Below are the code and all the weights of a small trained network. Each question names an input and a class and asks about switching units off, where a switched-off unit gives its printed mean instead of its output.

import numpy as np


def w(rows, s, z=0):
    codes = np.array(rows[::2]) - 128.0
    scale = np.full(codes.shape[1], s)
    scale[-1] = z or s
    return codes * scale


def f(y):
    return np.maximum(y, 0)


def log_softmax(a):
    a = a - a.max(-1, keepdims=True)
    return a - np.log(np.exp(a).sum(-1, keepdims=True))


def net(x, mask):
    res = np.array(x, float).reshape(1, 6) / 4 @ E
    y = f(res @ A[0][:, :-1].T + A[0][:, -1])
    res = res + np.where(mask, y, B[0][:, -1]) @ B[0][:, :-1]
    return log_softmax(res[-1] @ U[:, :-1].T + U[:, -1])


A, B = {}, {}
E = w([
[129,235,136,82,170],'x0',
[199,170,184,198,213],'x1',
[101,191,119,201,100],'x2',
[118,78,115,115,250],'x3',
[204,186,39,75,106],'x4',
[205,135,255,34,101],'x5',
],0.0059)
A[0] = w([
[173,171,186,94,99,229],'n0',
[79,6,150,74,119,236],'n1',
[79,99,135,186,67,215],'n2',
[80,106,23,140,160,229],'n3',
[181,229,127,74,79,219],'n4',
[148,176,138,100,24,168],'n5',
[168,159,223,120,214,173],'n6',
[120,147,58,215,152,251],'n7',
[168,79,145,94,75,177],'n8',
[2,91,106,156,146,212],'n9',
[160,143,203,135,204,164],'n10',
[173,120,155,108,52,218],'n11',
[24,84,85,60,145,181],'n12',
[141,177,148,90,76,119],'n13',
[54,145,127,208,125,168],'n14',
[57,129,53,174,131,221],'n15',
[77,110,89,83,198,199],'n16',
[84,151,79,210,105,161],'n17',
[168,143,96,133,218,222],'n18',
[145,143,160,87,33,197],'n19',
[30,129,126,199,156,211],'n20',
[122,116,81,113,197,247],'n21',
[28,160,106,211,96,140],'n22',
[163,178,164,128,242,209],'n23',
[214,176,37,116,111,192],'n24',
[155,155,154,89,58,151],'n25',
[228,19,207,153,64,149],'n26',
],0.0082,0.0032)
B[0] = w([
[130,184,105,129,194,233],'n0',
[107,68,218,60,170,231],'n1',
[50,63,116,172,117,207],'n2',
[160,128,132,84,19,229],'n3',
[117,244,75,106,161,254],'n4',
[41,179,15,85,162,224],'n5',
[180,199,197,212,226,238],'n6',
[158,129,83,187,62,236],'n7',
[90,103,119,108,192,198],'n8',
[119,83,212,137,60,222],'n9',
[194,174,218,217,226,217],'n10',
[47,131,55,112,245,218],'n11',
[127,101,190,37,91,206],'n12',
[117,179,79,101,151,187],'n13',
[108,118,139,214,109,202],'n14',
[117,99,122,140,17,227],'n15',
[180,136,183,48,88,195],'n16',
[101,99,67,201,52,205],'n17',
[219,175,130,141,103,221],'n18',
[54,157,80,90,189,225],'n19',
[130,103,180,182,91,221],'n20',
[197,145,157,85,75,209],'n21',
[55,97,105,227,65,210],'n22',
[189,206,182,182,144,243],'n23',
[155,196,33,101,79,230],'n24',
[60,195,53,99,221,202],'n25',
[75,54,133,157,255,227],'n26',
],0.0067,0.0063)
U = w([
[255,197,203,218,196,158],'0',
[47,215,26,82,170,83],'1',
[59,67,116,223,33,117],'2',
[155,87,204,28,87,228],'3',
[78,34,130,128,205,150],'4',
[247,172,50,116,48,11],'5',
],0.0076,0.0011)

Each question gives the input, the list of numbers given to net, and the class t.
The units are the neurons (one row each of A and B). Each row of codes is followed by its name. A weight is (code - 128) times the scale printed after its matrix; where a second scale follows, it is the last column's (A, B and U).
mask holds one flag per neuron, in row order. A switched-off neuron (its flag False) gives its mean, the last column of its row in B, instead of its output. The means were averaged over made-up inputs and are rounded, as every weight is.
A unit's drop is (log p(t) with every unit on - log p(t) with that unit switched off) / (log p(t) with every unit on - log p(t) with every unit switched off).
The circuit of an input: a set's keep is (log p(t) with only the set's units on - log p(t) with every unit switched off) / (log p(t) with every unit on - log p(t) with every unit switched off). Starting from the 12 units with the biggest drops (on a tie, the unit counted first), units are removed one at a time, each time the one whose removal leaves the highest keep (on an exact tie, the one counted first), for as long as the keep stays at least 0.8.
circuit, biggest first: the units of the circuit, biggest drop first
most important unit: the unit with the biggest drop
k most important neurons: the k neurons with the biggest drops, biggest first
drop of u: that unit's drop, to one decimal
input [0,-7,3,-1,-8,3], class 4: circuit, biggest first -> [n1 n3 n24]
input [3,-7,0,2,-8,4], class 3: circuit, biggest first -> [n12 n1]
input [1,-3,-2,2,-4,4], class 4: circuit, biggest first -> [n3 n18 n24 n1]
input [6,4,1,-6,-1,2], class 1: circuit, biggest first -> [n5 n4]
input [-7,6,6,-7,6,-2], class 1: circuit, biggest first -> [n5 n11]
input [3,-7,-6,1,-4,-8], class 2: most important unit -> n22
input [-6,-8,-3,2,1,6], class 4: 2 most important neurons -> [n1 n26]
input [8,1,5,-6,5,-8], class 5: 2 most important neurons -> [n24 n4]
input [6,-5,0,1,-8,3], class 3: drop of n3 -> -0.1
input [7,-1,8,2,3,-6], class 2: drop of n9 -> 0.0
input [7,-2,-4,7,-6,0], class 0: drop of n6 -> 0.2
